Here is a tiny trained network, its code and every weight. The questions are about switching its units off for an input and a target symbol, where a switched-off unit gives its printed mean instead of its output.

import numpy as np


def w(rows, s, z=0):
    codes = np.array(rows[::2]) - 128.0
    scale = np.full(codes.shape[1], s)
    scale[-1] = z or s
    return codes * scale


def f(y):
    return y / 2 * (1 + np.tanh(0.7978845608 * (y + 0.044715 * y**3)))


def softmax(a):
    e = np.exp(a - a.max(-1, keepdims=True))
    return e / e.sum(-1, keepdims=True)


def log_softmax(a):
    a = a - a.max(-1, keepdims=True)
    return a - np.log(np.exp(a).sum(-1, keepdims=True))


def net(x, mask):
    ids = ['ΘΣΦΨαβγδεζλτ'.index(c) for c in x.split()]
    T = len(ids)
    res = E[ids] + P[:T]
    r = res
    for j in range(2):
        rows = slice(2 * j, 2 * j + 2)
        q, k, v = (r @ M[0][rows].T for M in (Q, K, V))
        z = softmax(np.where(np.tri(T) > 0, q @ k.T / 2**0.5, -1e9)) @ v
        o = O[0][rows]
        res = res + np.where(mask[j], z, o[:, -1]) @ o[:, :-1]
    y = f(res @ A[0][:, :-1].T + A[0][:, -1])
    res = res + np.where(mask[2:18], y, B[0][:, -1]) @ B[0][:, :-1]
    return log_softmax(res[-1] @ U[:, :-1].T + U[:, -1])


Q, K, V, O, A, B = {}, {}, {}, {}, {}, {}
E = w([
[55,111,91,103,96,115,131,195],'Θ',
[174,141,106,243,174,122,136,166],'Σ',
[125,77,93,40,53,95,137,129],'Φ',
[128,161,127,196,142,79,178,177],'Ψ',
[201,97,32,146,140,173,148,140],'α',
[194,48,189,129,149,182,182,61],'β',
[36,125,142,86,140,205,124,162],'γ',
[150,201,161,97,67,173,176,127],'δ',
[148,93,6,126,112,59,123,186],'ε',
[96,152,102,248,117,28,174,67],'ζ',
[158,22,110,139,128,114,125,114],'λ',
[147,61,106,177,21,119,113,197],'τ',
],0.02)
P = w([
[9,113,2,221,44,126,246,19],'0',
[63,172,111,167,172,115,103,63],'1',
[117,142,85,73,130,140,146,150],'2',
[138,143,115,48,124,145,144,179],'3',
[166,139,126,48,140,155,149,196],'4',
[171,142,138,40,151,169,149,207],'5',
[186,135,154,41,159,184,151,220],'6',
[184,119,168,53,166,199,167,223],'7',
],0.0069)
Q[0] = w([
[123,169,187,115,105,188,134,103],'h1',
[134,149,140,183,129,100,84,66],'h1',
[73,142,84,122,169,112,89,113],'h2',
[144,110,126,136,65,121,254,178],'h2',
],0.017)
K[0] = w([
[99,96,100,169,59,147,120,101],'h1',
[85,147,93,161,112,102,183,56],'h1',
[121,101,74,160,98,91,123,145],'h2',
[133,150,233,109,126,254,148,141],'h2',
],0.015)
V[0] = w([
[37,144,49,130,177,171,109,149],'h1',
[144,120,85,62,175,112,241,68],'h1',
[114,170,128,71,164,117,195,61],'h2',
[105,2,167,106,154,153,156,99],'h2',
],0.0073)
O[0] = w([
[96,118,157,128,154,216,135,184,167],'h1',
[115,95,40,103,131,152,184,74,4],'h1',
[46,71,185,67,118,94,182,117,52],'h2',
[90,138,75,12,165,117,52,144,117],'h2',
],0.011,0.0034)
A[0] = w([
[170,93,99,170,194,120,106,96,97],'n1',
[118,108,139,45,149,83,153,151,59],'n2',
[227,132,148,125,128,122,101,78,170],'n3',
[77,157,151,95,237,153,171,54,1],'n4',
[50,68,159,138,169,119,141,99,210],'n5',
[147,68,137,103,100,155,142,110,105],'n6',
[92,61,87,139,143,145,94,170,70],'n7',
[125,147,160,116,98,104,82,162,73],'n8',
[34,210,154,153,170,66,133,109,107],'n9',
[185,171,116,115,250,144,172,103,168],'n10',
[74,85,167,103,183,161,153,58,83],'n11',
[85,142,187,148,97,119,166,115,37],'n12',
[101,65,87,123,159,129,170,110,63],'n13',
[190,101,71,165,107,136,141,123,117],'n14',
[143,115,155,199,137,86,163,110,59],'n15',
[125,171,118,149,118,53,116,54,35],'n16',
],0.013,0.0064)
B[0] = w([
[110,144,95,125,241,99,91,168,156],'n1',
[115,131,109,232,37,113,137,93,172],'n2',
[25,46,47,142,128,80,148,164,186],'n3',
[121,83,26,176,227,117,235,123,138],'n4',
[200,123,180,69,102,107,84,123,187],'n5',
[48,193,115,77,194,109,78,100,176],'n6',
[190,165,148,150,153,154,103,80,221],'n7',
[85,112,100,155,173,125,115,115,204],'n8',
[112,77,200,73,140,156,76,109,148],'n9',
[63,102,223,176,62,166,48,9,157],'n10',
[123,251,50,175,108,118,115,131,156],'n11',
[135,66,69,94,163,73,156,130,182],'n12',
[142,91,202,157,116,132,99,184,173],'n13',
[190,111,152,81,122,114,185,68,254],'n14',
[90,194,153,121,204,125,138,134,177],'n15',
[80,46,1,149,106,211,72,158,132],'n16',
],0.0085,0.0097)
U = w([
[115,203,101,121,202,190,89,185,149],'Θ',
[96,125,157,221,183,61,60,201,45],'Σ',
[99,157,113,61,140,144,182,113,222],'Φ',
[126,169,207,209,172,143,111,98,13],'Ψ',
[149,93,163,120,135,223,128,46,37],'α',
[91,164,140,100,79,121,69,68,103],'β',
[119,120,201,93,101,218,47,168,254],'γ',
[109,101,254,117,139,101,145,109,207],'δ',
[205,175,137,63,195,91,56,112,109],'ε',
[65,148,112,165,144,155,98,73,32],'ζ',
[108,52,111,116,212,152,98,125,36],'λ',
[234,115,120,196,125,151,135,120,69],'τ',
],0.0074,0.0044)

Each question gives the input, a string of symbols that net reads in full, and the target symbol t.
The units are the heads (2 rows each of Q, K, V and O) and the neurons (one row each of A and B). Each row of codes is followed by its name. A weight is (code - 128) times the scale printed after its matrix; where a second scale follows, it is the last column's (O, A, B and U).
mask holds one flag per unit, heads first, then neurons. A switched-off unit (its flag False) gives its mean, the last column of its rows in O or B, instead of its output. The means were averaged over made-up inputs and are rounded, as every weight is.
A unit's drop is (log p(t) with every unit on - log p(t) with that unit switched off) / (log p(t) with every unit on - log p(t) with every unit switched off).
The circuit of an input: a set's keep is (log p(t) with only the set's units on - log p(t) with every unit switched off) / (log p(t) with every unit on - log p(t) with every unit switched off). Starting from the 12 units with the biggest drops (on a tie, the unit counted first), units are removed one at a time, each time the one whose removal leaves the highest keep (on an exact tie, the one counted first), for as long as the keep stays at least 0.8.
circuit, biggest first: the units of the circuit, biggest drop first
unit that matters most: the unit with the biggest drop
k most important neurons: the k neurons with the biggest drops, biggest first
heads that matter: for each layer, one digit per head in row order, 1 if its drop is at least 0.15 and else 0, layers parted by /
input δ α α, target α: heads that matter => 10
input γ γ τ, target γ: unit that matters most => h1
input ζ Σ Σ, target Ψ: heads that matter => 01
input Φ γ β τ Φ Θ λ, target β: circuit, biggest first => (h2; n2)
input Σ γ Σ λ Θ, target γ: heads that matter => 11
input α δ Θ ε τ τ τ Σ, target δ: heads that matter => 01
input δ τ ζ τ λ Φ, target β: circuit, biggest first => (n2; n6; h1)
input Θ δ γ, target Θ: heads that matter => 10
input δ τ τ Σ δ Ψ, target δ: circuit, biggest first => (h2; n9)
input δ Θ τ τ τ α, target δ: circuit, biggest first => (h2; n10)
input ε τ Θ Θ, target Θ: circuit, biggest first => (h2; n14; h1)
input τ Θ Φ τ ε, target τ: circuit, biggest first => (n6; n14; n15)
input Σ τ Σ Ψ, target Ψ: circuit, biggest first => (h2; n15)
input λ δ δ τ Θ, target δ: unit that matters most => h2
input λ τ τ τ γ τ Φ, target β: circuit, biggest first => (n2; h2)
input τ Θ δ Θ τ Ψ β, target ζ: heads that matter => 01
input τ τ ζ λ τ Θ λ ζ, target ζ: circuit, biggest first => (n16; h1)
input δ ζ τ ζ, target δ: heads that matter => 01
input Θ τ τ τ τ, target Σ: circuit, biggest first => (h1; n8)
input δ Σ ε λ λ β, target ζ: unit that matters most => n4
input δ ζ λ, target ε: heads that matter => 10
input τ τ τ τ τ λ, target λ: 3 most important neurons => (n3; n1; n5)
input Σ τ τ Ψ, target δ: heads that matter => 00
